Each row was made from one small tree. The marks that hang from a mark follow it in brackets, in alphabetical order. Every link used is in the known rows. Write each row's tree.
Known rows:
fotedav(rukig(fekop vegep vulan(geso gomev))): -215	45	-220	224	-48	-16	54	-28	388	-218	43	-87	-147	49	22	-121	-152	-68	53	-47	-47	5	-218	-18	15	-167	67	108	-33	44	-78	-128	-133	176	-85	226	205	132	37	195	-108	8	38	52	16	86	81	19	42	141	72
zoruk(luniled(kufa(rigur) reke(fekop rukig))): -20	-119	40	-48	184	4	-34	38	-120	-329	28	-148	-120	73	97	30	-20	-48	37	-47	46	28	-46	-167	-54	-303	-52	-68	113	-44	-144	-126	-30	111	55	27	-395	126	19	54	-107	52	163	110	228	-128	182	19	51	-177	66
vegep(geso(gomev(fekop))): 38	-41	31	95	-37	-181	-81	52	295	59	-2	-72	-15	-18	-17	30	-62	-7	-73	11	174	-8	23	-78	-104	-208	-41	63	9	199	23	-23	-106	113	19	188	297	53	61	104	-48	-23	-6	28	48	-43	240	69	25	22	-106
geso(gomev rigur(kufa luniled) zoruk): 352	-32	-25	-113	-198	-35	-118	-83	231	33	40	24	52	-51	-15	55	23	31	10	-4	-37	-118	-113	-3	-2	-5	59	-274	-16	133	13	50	-231	-34	11	246	-80	29	-89	91	115	68	63	-127	92	-128	233	36	150	-156	143
rukig(fekop(fotedav) vulan(filigu(kufa) geso gomev)): -247	-2	-233	10	-71	-138	16	-45	523	140	45	-4	-52	31	-15	-15	-176	29	-1	-12	-125	186	63	-70	-50	-145	23	323	-80	-99	-88	-64	102	133	-102	222	357	91	-34	237	93	33	42	60	54	60	233	72	-43	-139	63
vulan(filigu(gomev kufa sopi)): -86	88	-237	-130	-45	51	-117	-77	351	132	25	-146	-48	21	-44	-155	-39	65	-5	35	-37	297	68	-113	-97	-60	21	143	131	-143	146	30	46	-19	69	266	297	150	-32	167	1	25	30	71	-26	-127	154	54	98	-199	-4
sobavo(sopi vulan(filigu geso)): -77	-89	-97	-27	241	71	-143	16	-28	139	26	-221	55	-18	150	73	-129	-35	2	49	131	89	-2	14	-217	-28	-112	238	-55	68	-75	-156	134	-150	-29	38	6	117	78	248	211	29	143	-63	56	-115	180	94	119	-121	35
reke(rukig vegep(fotedav kufa(rigur) vulan) zoruk): 328	45	-145	200	32	-12	49	33	-235	-371	-127	-275	-36	104	74	-26	34	-39	-172	-42	39	123	-375	100	-80	-280	-144	-160	-60	107	-159	-122	31	-85	-14	238	-173	70	34	-2	139	21	230	-62	149	-156	392	23	182	-71	-142
kufa(rigur(luniled(reke(fekop rukig(vegep))))): 247	-57	-108	182	217	18	-9	36	-171	-211	-4	-113	-93	25	116	67	9	-69	78	-28	-27	32	-231	-54	58	-174	-56	-205	-6	12	-104	-178	-74	60	0	148	-496	38	67	153	-158	24	230	160	135	-122	-4	28	-36	-44	-92
filigu(gomev(fekop(fotedav) geso) sopi): -46	-42	-35	-41	9	-83	-127	-10	372	-45	38	-212	-29	14	-47	-133	-50	49	57	41	54	205	86	-180	-190	-126	-83	112	73	-70	144	-70	-115	57	69	153	120	56	47	138	43	-13	-66	138	83	-43	107	120	-98	33	55
filigu(gomev kufa(rigur) sopi(reke)): 90	49	-147	-342	-96	1	-160	-14	450	-43	-42	-128	-102	-45	67	-303	28	8	127	31	-128	403	11	-134	-30	-128	148	-8	201	-274	75	60	6	-19	150	273	-71	187	42	61	-179	59	-70	152	75	-143	71	58	54	-139	62
zoruk(luniled(reke(fekop))): -46	-88	78	28	193	-70	-52	23	-125	-242	46	-67	-84	51	132	-25	-48	-44	-1	1	45	9	-68	-194	-56	-296	-36	29	41	33	-62	-124	-58	120	52	90	-289	41	37	107	-11	-1	66	127	169	-24	95	74	-46	-146	68
fotedav(rukig(fekop vulan(geso(zoruk) gomev sobavo))): -270	67	-88	302	7	-114	-1	-61	461	-174	45	-100	-85	19	31	-82	-146	-85	27	-56	-45	47	-91	25	-6	-90	53	209	-25	31	-86	-76	-108	125	-66	74	210	127	0	192	-10	46	3	6	-5	79	234	53	12	73	219
rukig(fekop vegep(geso vulan(gomev))): -16	-5	-219	138	-68	-122	30	38	278	-255	8	-122	-84	53	48	35	-96	-42	-73	19	23	51	-187	-50	2	-252	38	139	-66	51	-121	-133	-55	149	-68	389	153	32	-31	183	-113	-40	137	32	23	51	93	39	-3	46	-176
fekop(fotedav(rukig(vulan(sobavo)))): -162	0	-31	136	234	-218	51	-20	134	-52	4	-81	-61	38	169	-22	-60	-94	-5	-19	-65	179	-45	-34	-35	121	37	13	-52	197	-6	-81	-34	24	12	59	-80	52	108	156	15	62	-33	71	82	-34	222	98	-49	189	20
rigur(kufa luniled(reke)): 81	-65	-28	-127	148	-106	-75	23	-25	-12	10	-25	-92	-19	268	67	-75	-19	-48	-15	19	-72	-37	-62	60	-112	-181	-107	-61	14	-74	-103	-158	-18	57	257	1	93	78	182	94	-24	119	5	140	-82	102	56	77	-71	24
sopi(fotedav reke(rukig(vulan) vegep zoruk(luniled))): 151	63	28	64	192	-83	34	18	-33	-244	-37	33	-72	3	227	-171	23	-113	-85	-60	-63	146	-509	-42	-83	-435	-216	-94	-17	141	-50	-152	-7	-17	96	165	-96	55	41	-121	182	9	62	72	211	-16	53	24	-54	53	-209
rigur(kufa luniled(reke(fekop(fotedav) vegep zoruk))): 50	-35	-89	0	196	-48	-47	5	-181	-209	-31	-143	-18	15	283	136	-22	-10	-166	-7	-16	-25	-227	-14	42	-171	-214	-210	-79	83	-159	-128	-118	-58	-10	222	-68	46	57	104	246	-10	131	-2	202	-32	74	71	28	-188	-59
vulan(filigu geso(rigur) gomev(fekop) sobavo): -130	-43	-216	-66	-28	-68	-39	-77	366	201	40	-11	40	-80	87	81	-151	67	-21	6	51	161	-17	9	-191	-116	-57	87	-31	-59	-5	-15	133	24	-112	-2	485	186	-8	330	47	64	51	-30	-55	42	198	68	-152	-164	213
gomev(fekop geso(zoruk(luniled))): 51	-143	97	190	-8	-44	-98	51	127	-65	72	-28	-10	37	-68	-4	-102	-7	10	-16	146	-44	138	-148	-154	-295	-138	124	83	40	-19	-77	-101	100	4	146	118	-34	43	120	166	-46	28	54	174	-1	179	72	-103	-40	134
gomev(fekop(fotedav) geso(sobavo(sopi) zoruk)): 147	-130	102	177	180	-153	-101	10	28	-81	40	-65	99	24	-11	104	-85	-13	-13	9	150	59	108	-85	-195	66	-99	120	63	65	-10	-52	-41	26	21	44	82	-26	-21	70	391	-3	-37	44	250	-26	88	128	-135	59	123
rukig(vegep(fotedav) vulan(gomev)): 89	67	-235	21	9	-110	80	-27	184	-25	31	-52	-113	17	120	-106	-148	-44	-26	-6	22	104	-191	-58	-71	-153	-36	-42	-163	0	-16	-111	-109	138	-31	317	-119	87	-11	156	-89	-35	35	24	107	44	73	50	28	132	12
gomev(fekop(fotedav) geso(sobavo)): 100	-143	55	128	150	-238	-10	67	65	25	15	-4	46	31	5	46	-102	-36	21	-10	151	95	133	-133	-156	-14	-126	99	30	95	27	-43	-33	57	15	62	186	10	47	84	262	-31	-49	103	202	-1	96	109	-233	124	127
vulan(filigu(gomev(fekop))): -62	83	-136	125	27	-16	-41	-22	183	67	43	-67	-36	11	-72	-104	-107	34	-5	-7	-5	77	-18	-94	-99	-176	-143	10	49	-6	91	-7	-8	30	42	183	226	58	-48	166	19	-2	68	47	-50	-76	188	45	8	-165	-19
filigu(gomev sopi(reke)): -4	66	-8	-188	13	-66	-143	-28	347	-112	8	-140	-69	-51	95	-238	-15	-16	66	48	-56	242	-124	-131	-79	-143	-48	15	101	-130	129	-17	-104	45	144	208	-25	138	11	52	-72	17	-44	122	41	-70	29	91	15	-27	27
luniled(kufa(rigur) reke(fekop vegep(fotedav(rukig)))): -19	22	-115	-66	116	3	3	65	-250	-390	-65	-218	-116	28	89	42	-67	-99	-11	-25	18	108	-186	-19	-42	-252	-84	-218	39	59	-235	-144	-19	63	-8	147	-216	174	77	71	-81	70	143	38	304	-137	204	22	128	-162	-2
sopi(fotedav reke(rukig)): 59	56	61	-65	209	-92	-4	28	34	-138	-52	127	-75	-40	143	-127	3	-116	33	-33	-77	100	-306	-29	-65	-175	-251	-3	46	152	-55	-158	5	112	129	121	129	106	118	-51	124	19	33	84	193	-73	68	44	-112	64	-274
gomev(fekop(fotedav) geso(sobavo zoruk)): 122	-113	89	194	71	-223	-42	25	103	-48	33	1	86	41	-25	86	-86	-37	-8	-2	119	68	115	-97	-151	-29	-116	102	51	79	-2	-35	-76	75	-3	68	169	-9	-24	62	317	-12	-28	50	228	7	155	105	-174	58	171
rukig(fekop(fotedav) vegep(kufa vulan(filigu geso))): -118	-81	-306	3	-70	-87	51	10	133	-77	29	-122	-53	114	111	143	-109	-29	-97	61	-57	190	-77	-11	-48	-180	-13	126	-80	-51	-130	-126	143	82	-150	371	416	-16	49	275	33	15	197	-3	120	49	215	40	3	-46	-202
rukig(fekop vegep vulan(filigu geso(rigur sobavo))): 143	-20	-305	248	-132	-61	99	23	197	0	111	-57	12	52	23	-62	-196	-98	15	-23	-18	132	-140	-44	-21	-127	55	84	-114	-157	18	-22	5	68	-157	215	91	41	-57	227	26	43	162	62	29	85	-22	7	-61	50	67
filigu(gomev(fekop) kufa sopi(reke)): -95	113	-98	-177	-114	11	-183	-13	430	-46	27	-193	-71	-35	54	-327	-69	5	102	22	-52	233	89	-184	-34	-181	23	98	208	-281	115	100	-20	85	183	214	240	144	37	83	-18	1	-151	113	39	-57	94	67	8	-119	24
kufa(rigur(luniled(reke))): 266	-90	-16	-21	155	-113	-51	53	-112	-19	-8	17	-123	-27	147	70	-6	-57	70	-8	-31	55	-97	-76	61	-132	-26	-158	-31	31	-67	-125	-91	-27	43	165	-439	24	55	172	-156	28	163	149	120	-158	63	51	-8	-38	10
fekop(fotedav(rukig(vegep))): -133	-10	-98	-5	159	-84	57	-31	43	-151	-27	-24	-89	68	123	21	-12	-49	-22	17	-89	120	-176	-26	-27	73	30	-117	19	243	-29	-143	-61	88	-13	183	37	59	110	148	-32	45	-12	83	124	-41	116	71	-41	140	-111
rukig(fekop(fotedav) vegep vulan): -49	10	-194	228	1	-104	135	44	155	-84	68	-76	-79	76	56	-20	-140	-101	-16	-12	-99	74	-109	-76	65	-90	21	-1	-134	-29	-35	-83	-78	136	-79	249	-164	-89	7	157	-47	1	36	112	97	85	0	48	-92	99	-146
vegep(kufa(rigur(luniled)) vulan(geso)): 231	-195	-157	-128	-23	-169	-125	71	20	16	-15	-143	-93	11	201	85	-46	-35	33	25	45	152	53	-19	-20	-164	25	77	-47	-60	-162	-63	65	-111	-14	276	20	54	126	281	-52	21	238	-6	97	-137	359	45	142	4	0
kufa(rigur(luniled(reke(vegep(vulan(geso)))))): 300	-96	-104	-28	119	-125	-60	75	-117	-95	-43	-75	-96	-25	205	77	-15	-47	70	2	-24	98	-179	-29	31	-313	6	-132	-59	3	-121	-167	-17	-75	0	239	-382	46	75	238	-133	19	198	111	123	-149	135	46	32	-47	-8
luniled(kufa reke(vegep(vulan))): -51	2	-101	-207	18	-133	-13	78	-155	-225	-37	-157	-100	-15	220	76	-73	-61	-18	-20	75	16	-119	-43	12	-337	-39	-68	-5	10	-139	-55	-25	-15	70	199	-61	158	1	92	-9	19	97	-31	239	-135	220	13	247	-129	-13
fotedav(rukig(fekop vegep(geso kufa vulan(sobavo)))): -153	-7	-194	265	34	-113	28	18	193	-281	8	-237	-113	105	122	-11	-84	-126	-82	-2	48	151	-137	18	1	-74	83	111	-2	135	-100	-96	-13	61	-65	300	358	76	118	219	-114	22	139	-7	38	32	222	26	73	213	-109
fekop(fotedav(rukig(vulan))): -121	-9	-13	116	175	-183	36	-4	104	-92	6	-53	-79	48	105	-48	-61	-77	17	-19	-85	107	-69	-65	-22	95	23	11	-38	229	-22	-97	-75	55	28	112	-111	50	99	123	34	50	-9	81	94	-67	224	93	7	167	-19
gomev(fekop(fotedav) geso(rigur(kufa luniled) zoruk)): 211	-186	16	30	-47	-89	-89	26	98	-17	55	-26	65	1	10	76	-80	12	15	-9	14	-25	100	-83	-107	-6	-134	-74	-17	107	-63	-66	-113	9	-37	177	74	-29	85	184	298	29	74	-10	211	-49	198	95	-126	0	96
vulan(geso gomev sobavo): -202	-46	-136	-234	69	-156	-50	-67	424	122	-54	9	-38	-80	193	65	-78	45	-32	13	70	171	-19	53	-124	-121	-11	134	-16	-46	-57	-70	18	53	-66	23	393	213	47	267	-38	27	-83	8	38	77	160	84	-121	-71	218

Write each row's tree:
54	110	-96	389	68	-16	33	-43	134	-167	26	-145	-15	53	32	-159	-24	-28	-78	-97	9	23	-226	-21	-59	-173	-151	80	-44	32	46	-38	-102	24	31	32	-107	111	-54	-29	139	26	156	27	-3	-87	214	19	142	-67	-15 -> reke(rukig(vulan(filigu(gomev))) zoruk)
-164	-45	-179	-27	142	-91	-31	-25	211	245	-2	-28	21	-29	185	105	-108	-12	-94	26	73	265	63	57	-163	-119	-115	168	-21	-51	7	-79	160	-16	-117	53	500	136	110	316	43	43	75	21	19	16	192	68	-117	-108	55 -> vulan(filigu geso sobavo)
-80	92	-184	-183	-14	18	-130	-65	380	96	19	-103	-46	-13	42	-200	-39	28	21	41	-75	351	1	-121	-100	-126	-15	129	145	-164	127	27	93	6	96	299	315	176	-1	116	9	30	33	85	25	-110	109	60	69	-182	-11 -> vulan(filigu(gomev kufa sopi(reke)))
-110	-59	-193	-42	-59	-45	83	9	87	-63	3	-57	-96	100	29	94	-71	-33	-95	41	-67	109	-95	-19	39	-21	-7	-69	-25	6	-83	-71	-13	110	-93	296	235	-50	47	176	-34	21	47	58	160	72	62	42	-66	-7	-180 -> rukig(fekop(fotedav) vegep(kufa))
28	-19	-182	-27	24	-221	-77	-43	65	43	10	-185	16	58	234	93	-132	-60	-169	69	89	324	94	70	-227	-156	-133	251	-120	-69	-124	-98	210	-10	-102	266	502	93	86	315	166	39	220	-152	144	-29	562	82	99	-56	38 -> vegep(fotedav kufa vulan(filigu geso(zoruk) sobavo))
-147	-9	-168	-14	-56	-8	-86	13	276	291	28	-137	48	2	55	10	-131	-34	50	20	117	74	118	-41	-152	-270	-36	225	-10	41	-22	-29	111	-26	-36	103	368	146	45	206	100	0	50	-91	25	-62	361	35	97	-205	136 -> sobavo(vulan(filigu(kufa) geso(gomev(fekop))))
8	40	61	152	109	-70	16	3	-122	-322	-27	-42	-58	22	180	-18	13	-56	-72	-62	48	-91	-250	-30	1	-230	-138	31	-19	84	-59	-121	-142	121	59	-31	-147	149	32	-39	102	26	100	59	169	-84	134	39	112	-119	-14 -> luniled(reke(rukig zoruk))
65	-25	-53	226	242	-34	-46	26	-50	-202	38	-208	-43	26	203	4	-96	-57	-3	-71	29	-114	-100	-68	60	-138	-230	-48	-75	-15	-118	-127	-144	60	46	164	-192	105	84	135	159	-23	203	17	131	-66	124	49	80	-66	-18 -> rigur(kufa luniled(reke(fekop rukig(vulan))))
93	-23	-64	118	160	-53	-83	-3	-287	-175	-3	-171	-57	11	208	99	-7	-48	-95	-2	51	-19	-263	-30	60	-228	-140	-110	-51	87	-112	-103	-91	-28	10	164	-102	17	44	127	121	-2	169	58	192	-32	55	53	54	-119	-48 -> rigur(luniled(reke(fekop vegep(kufa) zoruk)))
-114	16	-233	143	59	32	-27	-18	128	-212	38	-181	-88	66	137	-22	-72	-68	-1	24	17	135	-182	-31	-81	-117	24	97	33	88	-6	-150	-14	58	-35	269	233	140	97	213	-46	3	151	21	-2	-73	146	34	121	121	-89 -> fotedav(rukig(vegep(vulan(filigu(sopi) geso))))
-77	65	-172	25	308	-17	-80	-97	164	113	13	-165	7	-33	104	-32	-52	36	-60	18	40	283	-34	14	-179	46	-39	34	25	-49	110	-27	116	-127	30	89	114	81	-22	232	43	56	29	25	-16	-73	82	88	-12	-113	17 -> vulan(filigu(gomev) sobavo(sopi))
42	-58	-119	-25	78	-126	-43	-10	123	154	6	38	38	9	76	62	-109	-9	-52	20	83	178	3	-13	-146	-74	-104	167	28	-26	24	-50	77	6	-65	109	433	159	-7	199	160	23	100	41	50	-35	146	58	-46	-79	118 -> vulan(filigu geso(sobavo))
105	-109	-25	-124	162	-133	-80	-43	244	0	-35	26	-17	-45	-11	18	-44	61	30	-8	156	94	-64	-61	-172	36	-15	133	37	96	-4	-66	-68	-4	43	143	102	165	-63	62	175	-22	-25	42	156	-41	-10	102	-33	28	237 -> vulan(gomev(geso(sobavo(sopi))))
17	-123	-131	-221	35	-137	-9	-43	406	90	-50	19	3	-81	92	14	-47	54	-6	-24	96	186	-8	11	-159	25	7	3	-34	59	-22	-18	-31	-58	-40	115	197	202	40	162	67	34	-26	-38	105	13	100	85	-109	-26	304 -> vulan(gomev(geso(rigur(kufa))) sobavo)
37	46	-31	17	99	-6	-69	6	179	-239	-34	-219	-31	-23	99	-61	-18	-22	25	19	-2	151	-317	-55	-65	-229	-111	11	57	-12	6	-102	-2	45	104	236	-99	150	-4	21	51	-26	85	57	46	-104	65	81	53	-14	-92 -> filigu(sopi(reke(rukig vegep(vulan(gomev)))))
